Below are the code and all the weights of a small trained network. Each question names an input and a class and asks about switching units off, where a switched-off unit gives its printed mean instead of its output.

import numpy as np


def w(rows, s, z=0):
    codes = np.array(rows[::2]) - 128.0
    scale = np.full(codes.shape[1], s)
    scale[-1] = z or s
    return codes * scale


def f(y):
    return y / 2 * (1 + np.tanh(0.7978845608 * (y + 0.044715 * y**3)))


def log_softmax(a):
    a = a - a.max(-1, keepdims=True)
    return a - np.log(np.exp(a).sum(-1, keepdims=True))


def net(x, mask):
    res = np.array(x, float).reshape(1, 8) / 4 @ E
    y = f(res @ A[0][:, :-1].T + A[0][:, -1])
    res = res + np.where(mask, y, B[0][:, -1]) @ B[0][:, :-1]
    return log_softmax(res[-1] @ U[:, :-1].T + U[:, -1])


A, B = {}, {}
E = w([
[123,128,132,129],'x0',
[121,127,133,129],'x1',
[41,117,19,61],'x2',
[131,129,127,124],'x3',
[158,9,146,99],'x4',
[129,129,128,125],'x5',
[128,128,129,127],'x6',
[125,127,130,130],'x7',
],0.013)
A[0] = w([
[153,4,144,101,149],'N0',
[130,118,131,123,121],'N1',
[115,229,129,129,147],'N2',
[178,122,200,146,26],'N3',
[118,129,123,103,45],'N4',
[87,87,67,101,4],'N5',
[136,156,131,113,156],'N6',
],0.03,0.0033)
B[0] = w([
[111,207,193,244,255],'N0',
[83,116,108,149,134],'N1',
[103,158,176,217,227],'N2',
[122,48,47,7,214],'N3',
[160,160,103,94,144],'N4',
[142,52,82,34,223],'N5',
[197,132,183,135,146],'N6',
],0.018,0.028)
U = w([
[132,227,216,254,254],'0',
[166,99,100,19,2],'1',
],0.0095,0.0017)

Each question gives the input, the list of numbers given to net, and the class t.
The units are the neurons (one row each of A and B). Each row of codes is followed by its name. A weight is (code - 128) times the scale printed after its matrix; where a second scale follows, it is the last column's (A, B and U).
mask holds one flag per neuron, in row order. A switched-off neuron (its flag False) gives its mean, the last column of its row in B, instead of its output. The means were averaged over made-up inputs and are rounded, as every weight is.
A unit's drop is (log p(t) with every unit on - log p(t) with that unit switched off) / (log p(t) with every unit on - log p(t) with every unit switched off).
The circuit of an input: a set's keep is (log p(t) with only the set's units on - log p(t) with every unit switched off) / (log p(t) with every unit on - log p(t) with every unit switched off). Starting from all 7 units, units are removed one at a time, each time the one whose removal leaves the highest keep (on an exact tie, the one counted first), for as long as the keep stays at least 0.8.
units of the circuit, in order: the units of the circuit, biggest drop first
k most important neurons: the k neurons with the biggest drops, biggest first
drop when u is switched off: that unit's drop, to one decimal
input [0,-1,-7,0,4,5,0,-6], class 1: units of the circuit, in order -> N3
input [6,2,3,7,2,8,-8,-6], class 1: 2 most important neurons -> N2; N5
input [-3,-6,-5,0,-3,-8,-3,4], class 1: 2 most important neurons -> N0; N3
input [7,-8,4,-4,-3,-1,-1,-7], class 1: 2 most important neurons -> N0; N5
input [7,2,-6,-7,4,6,0,-5], class 1: 2 most important neurons -> N3; N2
input [-8,5,7,7,8,1,3,4], class 0: 2 most important neurons -> N0; N3
input [-2,-7,2,7,-1,1,-1,5], class 1: 2 most important neurons -> N0; N2
input [3,-6,7,4,8,6,4,-2], class 0: 2 most important neurons -> N0; N3
input [5,-2,-5,7,3,-4,4,-3], class 1: 2 most important neurons -> N3; N2
input [-2,4,-3,4,-2,1,-3,-7], class 1: drop when N0 is switched off -> 2.3
